Here are made-up nodes, facts about them, and rows of numbers that follow some of those facts. Name the node behind each unnamed row.

Named rows:
[-40 15 -15 -5 21 30 -17 -45 23 -42 16 -3 31 -28 10 -35 -9 -9 -42 -19 -35 18 -19 -18 2 -32 -26 -39]: baklan
[2 -17 -3 5 -12 14 27 14 -2 11 -39 3 23 24 14 -4 2 -1 -12 13 17 17 17 -2 7 14 20 14]: saskel
[-5 -24 -21 -12 26 16 25 3 -1 5 -26 19 -4 32 29 -22 -24 -23 -9 14 -11 21 28 -17 16 13 -21 2]: zogro
[-8 -17 -1 11 -12 16 25 15 2 16 -40 8 26 25 9 -7 -2 -1 -15 16 14 20 25 0 7 10 18 10]: ristam
[-7 4 -10 12 20 22 12 -4 0 8 -17 -7 -7 31 1 -23 -15 -1 2 4 9 -5 3 -13 3 17 5 7]: lilor
[17 -43 -26 -39 33 24 15 8 -17 15 -9 27 4 26 60 18 12 -35 -39 -27 15 -16 54 -29 35 33 18 -9]: klutrun
[-35 -20 34 12 20 8 16 9 23 -10 -37 4 -9 34 -2 -14 -27 -17 5 20 -7 27 40 -17 24 -9 -42 14]: nokul
[-8 1 5 13 21 31 6 -32 6 3 1 -4 -7 32 3 -24 -4 6 -5 -9 2 -10 6 -19 5 24 3 2]: draski
[9 -38 -26 -22 27 32 31 -29 -12 22 24 35 10 31 57 -19 -17 -4 -28 -31 -20 4 21 -4 1 35 4 -17]: goklak
[3 -23 -8 14 25 41 6 4 13 4 -21 -12 4 23 4 0 -2 4 -12 11 12 -8 26 -13 4 25 19 12]: flebol
[17 -18 49 -29 21 8 -1 15 18 -49 -40 23 31 35 60 34 -18 21 20 21 29 -17 52 -50 57 -15 13 24]: skibru
[-14 -1 -4 14 26 27 9 -22 10 5 2 -12 -5 30 -2 -27 -17 2 -5 4 4 -3 7 -17 4 14 0 0]: drusul
[10 21 2 -31 20 6 -37 -26 -3 -50 15 0 26 -30 54 -19 12 -32 -49 -42 -9 -4 9 -29 28 -31 -26 -38]: fulak
[-10 11 -13 15 -12 2 22 13 0 14 -38 14 7 29 0 -14 -7 -4 0 10 14 10 -11 -2 13 -4 4 8]: dolok
[-5 -28 -9 -16 26 25 27 -17 0 5 -26 30 -11 36 37 -22 -14 -17 -11 9 -22 6 26 -16 23 20 -15 1]: skolu
[3 -22 -19 -21 31 43 19 -17 -13 -34 -38 31 -13 30 43 -26 -20 -25 5 -20 -22 16 -12 -13 8 28 -15 17]: flumir
[-35 5 52 21 6 30 1 9 48 -50 -41 -11 41 38 -7 33 -25 28 27 24 32 -15 17 -39 24 -24 17 28]: ledron

Some facts about the nodes:
baklan (β 978)
bavubrur (β 978)
bisis (η zafen) (λ e) (ξ o) (β 978)
bodas (η rufosek) (λ j) (ξ m) (β 826)
brebri (η nipopem) (β 978)
brebun (η brebri) (λ l) (ξ o) (β 826)
breplos (η fikasul) (λ a) (ξ n) (β 978)
broskom (η klemon) (ξ o) (β 826)
bruten (η nipopem) (λ a) (ξ n) (β 826)
dafle (η bavubrur) (β 978)
diske (η rufosek) (Δ truril) (ξ n) (β 978)
divik (η rufem) (λ b) (ξ n) (β 978)
dolok (η nonoklan) (λ j) (ξ m) (β 978)
dragal (η nasturek) (λ g) (Δ druzan) (ξ m) (β 826)
draski (η vegrim) (λ k) (ξ m) (β 978)
drastor (η fulak) (Δ plitake) (ξ o) (β 978)
drelol (η muzefol) (λ c) (ξ m) (β 978)
dripus (η grezis) (β 826)
drisem (η loflas) (λ k) (ξ m) (β 978)
dromar (η mestol) (β 826)
drosak (η trapapas) (ξ o) (β 978)
drusul (η votos) (λ e) (ξ m) (β 978)
druzan (η nasturek) (λ b) (ξ m) (β 826)
dustan (η dripus) (Δ vazak) (ξ o) (β 826)
figro (η grezis) (λ f) (ξ m) (β 826)
fikasul (η kleflom) (β 826)
flanik (η rufosek) (λ b) (Δ diske) (ξ m) (β 978)
flebol (η grista) (ξ m) (β 826)
flegogrom (η gole) (ξ m) (β 826)
fletra (η rufem) (λ e) (Δ rume) (ξ m) (β 826)
flisom (η zenim) (λ h) (ξ n) (β 978)
flomapek (η fulak) (λ d) (ξ m) (β 826)
flukem (η lutur) (β 978)
flumir (η lutur) (λ e) (Δ klumatu) (ξ o) (β 978)
flurak (η muzefol) (λ e) (Δ drelol) (ξ m) (β 978)
fovol (η gole) (β 978)
fulak (η gole) (β 978)
ganum (η klemon) (ξ o) (β 978)
gaplir (η nasturek) (λ l) (Δ dragal druzan) (ξ m) (β 826)
gemator (η loflas) (λ f) (ξ m) (β 978)
gestun (η grista) (λ b) (Δ stogra) (ξ o) (β 978)
gevimir (η mafi) (λ d) (ξ o) (β 826)
gistasin (η fulak) (ξ m) (β 978)
gize (η kleflom) (λ j) (ξ o) (β 826)
goklak (η brebri) (λ a) (ξ o) (β 978)
gole (β 978)
gonus (η pudretum) (λ e) (Δ tikotul grufem) (ξ m) (β 826)
gosal (η pidrol) (λ j) (ξ o) (β 978)
grador (η brebri) (λ i) (ξ n) (β 978)
grazen (η klemon) (λ c) (ξ m) (β 826)
gregan (η mestol) (λ b) (Δ niflak rifun) (ξ n) (β 978)
grezis (β 978)
grista (β 826)
grufem (η pudretum) (λ a) (ξ m) (β 826)
gubrek (η lidre) (λ e) (ξ m) (β 978)
guflol (η pidrol) (λ b) (ξ m) (β 826)
gusos (η zenim) (λ e) (Δ kluskis) (ξ n) (β 978)
kagrin (η zenim) (λ a) (ξ m) (β 826)
kegeplim (η zafen) (λ g) (ξ o) (β 826)
keskos (η mafi) (λ k) (ξ m) (β 978)
kezon (η fovol) (λ e) (ξ n) (β 826)
klalar (η rufem) (λ c) (ξ m) (β 978)
kleflom (β 826)
klemon (β 978)
klobe (η zafen) (λ h) (Δ klutrun) (ξ n) (β 978)
klumam (η brebri) (λ b) (Δ goklak) (ξ o) (β 826)
klumatu (η lutur) (λ d) (Δ flumir) (ξ m) (β 826)
kluskis (η zenim) (λ b) (ξ m) (β 978)
klutrun (η zafen) (ξ o) (β 826)
kode (η dromar) (λ c) (ξ m) (β 978)
komar (η dripus) (λ b) (ξ n) (β 978)
kulur (η grista) (λ f) (ξ m) (β 978)
ladon (η pidrol) (Δ plope guflol) (ξ m) (β 978)
ledron (η klemon) (λ i) (Δ broskom grazen) (ξ m) (β 826)
lezok (η baklan) (λ a) (ξ n) (β 978)
lidre (η flukem) (β 978)
lilor (η nipopem) (ξ m) (β 978)
loflas (β 826)
lozepla (η pudretum) (ξ o) (β 978)
lutur (β 826)
mafi (η trapapas) (β 826)
mestol (β 978)
mudris (η mestol) (λ i) (ξ o) (β 978)
muzefol (η baklan) (β 826)
nasturek (η loflas) (β 978)
natrobak (η nipopem) (λ b) (ξ m) (β 978)
nebres (η brebri) (λ h) (Δ goklak) (ξ o) (β 826)
nesto (η lidre) (λ g) (ξ n) (β 978)
niflak (η mestol) (λ d) (ξ n) (β 978)
nipopem (β 826)
nobak (η gole) (λ j) (ξ m) (β 826)
nokul (η loflas) (Δ drisem) (ξ o) (β 978)
nonoklan (η grista) (β 978)
patru (η dromar) (λ e) (ξ n) (β 978)
pidrol (η lutur) (β 978)
pizemen (η mestol) (λ l) (ξ m) (β 826)
plitake (η fulak) (λ g) (Δ gistasin) (ξ n) (β 978)
plope (η pidrol) (λ a) (ξ o) (β 978)
plopo (η trapapas) (λ j) (ξ o) (β 978)
pudretum (η flukem) (β 826)
punom (η klemon) (λ a) (Δ grazen) (ξ n) (β 826)
raskis (η dripus) (λ k) (Δ skuflu) (ξ m) (β 826)
rifun (η mestol) (λ a) (ξ m) (β 978)
rigaga (η bavubrur) (λ b) (ξ o) (β 826)
ristam (η rufem) (λ j) (ξ n) (β 826)
rufem (η trapapas) (β 978)
rufosek (η loflas) (β 978)
rume (η rufem) (λ l) (ξ o) (β 978)
samok (η setul) (λ d) (ξ n) (β 826)
saskel (η grezis) (λ j) (ξ n) (β 826)
seflu (η rufem) (λ d) (Δ rume) (ξ n) (β 826)
sesul (η dafle) (λ i) (ξ o) (β 978)
setul (η bavubrur) (β 826)
skagrevo (η loflas) (λ d) (ξ n) (β 826)
skegriga (η zafen) (λ d) (ξ n) (β 978)
skibis (η zafen) (λ c) (Δ kegeplim zaplun) (ξ o) (β 826)
skibru (η zafen) (λ i) (Δ kegeplim) (ξ o) (β 826)
skidir (η pudretum) (λ i) (ξ n) (β 826)
skolu (η vegrim) (λ i) (ξ o) (β 978)
skuflu (η dripus) (λ e) (ξ n) (β 978)
stirol (η setul) (Δ stuplenur) (ξ o) (β 826)
stogra (η grista) (λ g) (ξ m) (β 826)
stoka (η zafen) (ξ n) (β 826)
stuklus (η rufosek) (Δ diske) (ξ m) (β 826)
stuplenur (η setul) (λ c) (ξ o) (β 826)
tafol (η nasturek) (ξ n) (β 826)
tekor (η mestol) (β 826)
tikotul (η pudretum) (λ b) (ξ m) (β 978)
trapapas (β 826)
travol (η setul) (λ l) (ξ m) (β 978)
tredufa (η dromar) (λ i) (Δ kode) (ξ o) (β 978)
troses (η dafle) (Δ sesul) (ξ o) (β 978)
trubram (η mestol) (λ e) (Δ mudris) (ξ o) (β 826)
truril (η rufosek) (Δ flanik) (ξ m) (β 978)
tulos (η brebri) (λ e) (Δ brebun) (ξ m) (β 826)
vazak (η dripus) (ξ m) (β 978)
vegrim (β 826)
votos (η mestol) (β 978)
zafen (η gole) (β 826)
zaplun (η zafen) (ξ o) (β 978)
zenim (η flukem) (β 826)
zikluk (η loflas) (λ a) (ξ m) (β 826)
zogro (η trapapas) (ξ o) (β 978)
zudus (η dromar) (ξ m) (β 826)

Name these rows:
No name comes twice in this set of rows, the named rows included.
[4 -20 -27 6 26 33 28 -43 -6 23 34 6 18 30 34 -27 -7 14 -29 -43 -7 -11 -5 -5 -7 37 17 -19] : rifun
[19 -19 27 -24 19 19 -19 9 -17 -17 -17 -7 -2 22 56 16 17 -25 -35 -17 27 -13 50 -30 26 32 18 6] : stoka
[-27 -15 33 6 26 11 5 10 18 -24 -39 7 -9 35 8 -12 -23 -22 0 21 -3 21 34 -13 26 -6 -44 15] : troses
[-16 -10 48 21 28 64 -30 2 15 -47 -44 -11 -15 18 -10 2 12 5 21 0 5 4 -15 -10 -2 31 7 30] : gonus
[5 -15 49 -15 6 4 -13 18 22 -50 -43 21 51 36 58 39 -20 27 13 23 33 1 51 -13 51 -22 -23 29] : skibis
[17 -26 -26 -12 11 28 34 7 -4 18 18 15 55 35 55 32 -27 31 16 1 30 -13 -15 -2 -4 27 23 10] : grazen
[4 -15 -23 -25 30 47 17 -11 -18 -37 -43 36 -17 28 47 -27 -17 -26 16 -32 -25 23 -20 -9 1 29 -13 21] : lozepla
[2 -12 -24 8 23 49 27 -48 -2 23 32 -2 -2 34 14 -28 -19 8 -15 -22 -5 -10 2 -18 -2 33 18 -17] : drisem
[-34 9 49 27 20 16 -16 -1 22 -26 -29 -15 -11 32 -11 -15 -13 2 9 17 13 -1 11 -16 13 5 -25 15] : flurak
[17 6 17 -34 24 8 -40 -1 -1 -50 6 1 33 -30 62 19 34 -35 -47 -44 13 -16 47 -35 42 -20 4 -34] : zafen
[20 3 -24 -25 23 14 9 -13 -15 15 16 7 -7 29 55 -16 -3 -18 -23 -42 21 -15 14 -23 14 29 16 -14] : gistasin
[-7 -10 -22 -10 -2 5 29 17 -3 16 -41 36 6 35 30 -13 -17 -19 -6 20 -8 30 11 0 29 -9 -17 4] : plopo
[-34 -18 54 17 8 34 8 5 33 -45 -24 -10 49 36 16 34 -26 29 24 24 30 -4 23 -25 5 1 15 29] : punom
[5 -24 15 -9 25 75 9 -29 -13 -40 -36 15 -9 14 31 -26 16 -1 10 -43 -10 -1 -17 -8 -4 37 22 25] : skidir
[-33 13 47 18 14 19 -26 3 9 -47 -43 -8 -17 31 -12 -18 -8 -1 20 7 11 9 -17 -11 5 10 -24 24] : ladon

The same nodes again, as new rows of numbers:
Some rows with their names:
[0 5 5 6 19 -7 2 15 -13 -8 5 -7 1 -15 0 -4 9 4 -1 7 6 27 0 -14 -17 -12 -1 7 0 16 3 -4]: druzan
[-12 9 -3 -15 -2 14 17 19 14 6 4 10 -1 5 -4 2 7 -11 -7 2 26 0 3 -2 13 2 -8 7 -2 0 1 -4]: gize
[13 -4 0 27 18 -21 -11 -20 5 -8 1 0 -5 -9 -22 -11 9 -2 18 1 -15 21 -7 15 2 -5 3 -15 16 -15 6 13]: punom
[-10 -3 -1 -12 5 9 5 17 -1 1 2 2 0 -4 -1 -9 0 -9 1 1 -2 -4 3 -7 8 1 1 5 -3 -3 -4 -5]: setul
[22 5 -3 24 -13 -35 0 -19 -9 -7 1 -3 -7 -2 -16 3 17 -26 15 6 17 3 -9 13 1 -7 -1 6 11 3 19 14]: nokul
[17 -10 4 -10 3 16 0 -54 -8 -9 -7 -13 7 27 25 18 -20 22 -14 -1 -30 27 7 14 -15 11 0 -14 2 27 -13 -9]: nesto
[-1 -2 -6 -12 -2 3 3 13 -5 12 1 -4 4 -5 2 1 -8 -17 -1 0 -2 -16 4 -7 0 1 3 2 -6 -1 -2 -4]: mestol
[3 -3 -4 -15 -14 9 15 -17 8 4 -4 -2 1 21 11 19 -6 -1 -12 4 12 5 7 11 -1 7 -7 0 -1 16 0 -4]: gosal
[-24 -1 0 -4 -19 -7 6 14 -2 7 -4 -5 -3 -3 4 9 -1 -7 -3 6 7 -20 4 -5 0 1 -2 4 -9 -3 6 3]: goklak
[13 -5 0 -5 -7 2 -8 15 9 12 3 3 4 -8 6 -7 -2 6 -10 -5 6 -10 -2 -14 8 -5 0 2 -4 -3 -2 -5]: fulak
[2 -3 -5 -9 -1 3 2 10 -4 10 1 -4 4 -6 3 1 -6 -18 0 -2 0 -14 3 -8 -1 0 3 4 -6 1 -2 -3]: nonoklan
[5 -3 -3 19 -24 -33 3 -26 7 8 0 -6 -9 -7 -18 2 8 -17 12 2 8 2 -13 12 10 0 -2 -2 7 -5 16 18]: gestun
[8 2 -6 18 -21 -27 1 -19 2 3 -2 -2 -7 1 -18 1 12 -22 14 2 9 -7 -9 15 10 0 -1 -1 7 -9 16 17]: troses
[-18 5 1 -9 -18 0 9 14 -2 7 -2 -1 0 0 7 9 -1 -10 -5 3 15 -21 3 -6 -1 1 -3 10 -10 3 3 0]: ganum
[26 -10 -4 20 -8 -20 -9 -54 1 -7 -5 -6 -5 13 -6 6 -2 2 12 0 -16 25 -6 27 -6 4 1 -14 15 4 6 12]: ladon
[-10 7 -6 -9 2 12 7 8 1 17 2 2 7 -5 1 10 -5 -11 -3 -4 4 -6 3 -7 -2 2 1 -2 -11 -2 -3 -3]: kode
[-1 -2 -5 -10 -4 3 3 12 -5 10 1 -2 4 -4 2 2 -6 -14 -1 0 -2 -14 3 -8 -1 0 3 3 -7 0 -2 -5]: bavubrur

Rows to name:
No name comes twice in this set of rows, the named rows included.
[-14 1 5 -4 23 9 -2 17 -1 -2 2 2 3 -11 3 -4 -4 8 -2 -1 -9 1 6 -9 -7 -1 2 -4 -3 -5 -7 -4] : bruten
[44 1 3 29 2 -16 -25 -18 16 5 4 2 1 -11 -11 -14 12 23 2 -11 -2 9 -19 2 15 -12 0 -11 10 -15 6 12] : klobe
[23 -8 -3 28 -33 -29 -26 -25 5 0 -23 -17 -6 20 -18 0 31 -7 14 35 -45 46 0 27 1 -12 -10 -32 10 -4 33 11] : flumir
[48 3 -1 29 1 -17 -22 -26 21 13 6 2 1 -10 -19 -13 16 8 4 -9 -3 22 -20 7 20 -11 0 -17 11 -14 10 13] : plitake
[5 6 -1 -8 14 20 2 18 24 11 7 14 4 -4 -3 -7 6 18 -13 -5 19 19 -1 -9 11 -6 -7 -1 0 -5 -6 -8] : nobak
[-6 3 6 -2 8 10 -6 20 13 2 3 7 1 -7 4 -9 3 27 -10 -3 7 6 -1 -14 4 -4 -4 0 -3 -5 -5 -5] : flegogrom
[-6 -10 1 -11 2 7 4 2 -1 -6 -1 -2 -1 6 4 -7 -5 1 -2 2 -10 6 4 -1 0 4 0 1 2 5 -5 -8] : lutur
[20 8 8 24 -22 -20 -18 -1 16 -11 -2 6 -12 5 -12 -24 29 22 4 1 12 -1 -21 7 30 -9 -8 2 11 -16 16 13] : skibru
[-34 3 6 -9 -10 0 14 17 6 3 1 0 -5 -5 1 -2 2 0 -6 3 11 -5 -1 -9 8 2 -6 9 -6 1 2 0] : rigaga
[12 -13 6 -6 0 13 -5 -52 -12 -16 -11 -14 5 29 30 17 -21 28 -12 2 -38 20 9 15 -19 10 1 -13 2 26 -12 -6] : flisom

The same nodes again, as new rows of numbers:
Named rows:
[3 -3 -12 -1 4 17 4 -2 -6 -14 3 -1 15 -4 5 6 10 -9 -3 -5 -9 14 6 3 1 -8]: klemon
[-17 -24 7 -6 -10 -30 45 -2 14 47 -35 38 2 -11 -8 21 12 -58 -10 13 -12 -40 -4 36 -18 21]: flanik
[13 33 10 2 2 -17 11 -6 2 0 28 -3 -2 3 -20 -19 -5 11 5 1 2 7 16 8 26 1]: plope
[-9 25 2 19 10 1 5 -3 -12 -12 11 2 8 18 -9 1 15 15 -2 13 -9 -11 0 3 18 -21]: plopo
[-10 12 17 -5 12 -36 -12 -2 25 40 -28 -10 4 -30 8 1 -10 10 1 44 23 -17 -8 -7 -37 1]: klobe
[11 11 10 -41 1 8 15 3 -11 5 7 -10 8 9 6 -5 -9 14 17 -30 29 19 25 20 27 25]: kluskis
[-2 -2 -4 19 4 -12 -4 -1 12 33 3 9 -2 -28 -8 2 -2 4 -22 4 11 -43 -13 16 -3 -11]: gestun
[-14 -30 -2 -8 -13 -26 41 -1 10 46 -33 38 3 -15 -3 15 10 -55 -11 4 -12 -37 0 27 -19 14]: truril
[-23 10 21 -1 12 3 -8 8 6 -12 -18 -11 12 22 10 0 -3 7 24 11 2 15 -1 -18 -14 0]: nobak
[16 7 -3 -22 5 15 13 1 -2 -4 16 -5 18 -2 -2 -8 -3 -1 8 -31 14 23 26 18 19 13]: flukem
[3 -10 -1 -2 0 23 -1 5 0 -12 9 -2 12 3 3 1 0 -11 -3 -9 -17 13 -5 -4 0 -1]: vegrim
[2 -10 -6 3 0 22 -2 6 -1 -14 8 2 8 5 4 3 2 -12 -1 -7 -15 11 -4 -5 1 -4]: dripus
[1 -8 -12 18 -1 -9 -3 2 6 35 1 14 1 -31 -5 -4 0 3 -25 -2 9 -42 -7 12 -5 -17]: troses
[-10 -14 7 -3 4 -10 -17 -1 21 29 -18 -2 -24 -5 5 20 -9 -9 -5 -1 17 -28 -29 14 -11 18]: ledron
[-9 -6 -8 -6 -5 -29 -12 -3 9 43 -10 8 -27 -1 -8 3 -2 -10 -11 8 2 -34 -21 -12 -7 3]: seflu
[2 -8 -7 -1 -2 25 -4 2 -2 -14 9 2 8 8 5 5 4 -14 -3 -8 -18 10 -4 -6 2 -1]: mafi
[15 12 2 -32 -5 -17 13 -4 -3 1 8 -4 -4 5 -8 -20 -10 -1 17 -30 20 31 35 10 21 22]: gubrek

Which node is each row?
No name comes twice in this set of rows, the named rows included.
[-2 -16 -9 0 -3 -16 -6 -3 1 33 -17 10 -19 -18 0 10 4 4 -14 4 19 -38 -13 9 -11 2] : gregan
[13 -8 4 21 -10 12 6 8 -5 -14 17 3 2 -6 -5 -15 -9 14 -7 -1 -13 -4 -6 -3 2 -11] : broskom
[5 15 4 18 -5 -5 3 -3 2 -11 22 1 -8 10 -15 -8 -2 0 -5 14 -24 -1 -11 -10 10 -9] : gevimir
[11 6 2 -40 -5 -39 6 -4 9 59 5 6 -13 -13 -12 -24 -13 3 3 -26 39 -15 27 10 14 18] : gusos
[-5 0 -22 -20 15 -15 -72 -8 26 48 1 -18 -38 -14 8 -2 -18 17 -9 -41 53 -23 -14 -9 3 6] : klumatu
[-1 5 1 18 6 -12 -4 -4 13 30 3 3 -12 -19 -11 15 -1 6 -22 14 11 -47 -23 24 3 -4] : tredufa
[-3 17 17 1 4 -24 -2 -2 7 -11 -19 -15 13 -9 5 -12 -6 19 17 43 3 22 15 -23 -27 -6] : skegriga
[10 -7 14 -12 -6 5 5 4 -1 -10 4 -7 -11 5 3 -6 -15 4 12 -21 13 19 7 11 7 21] : guflol
[13 5 -3 -15 5 16 9 1 -2 -8 13 -5 17 -3 2 -4 1 -3 4 -22 6 17 20 9 14 6] : pidrol

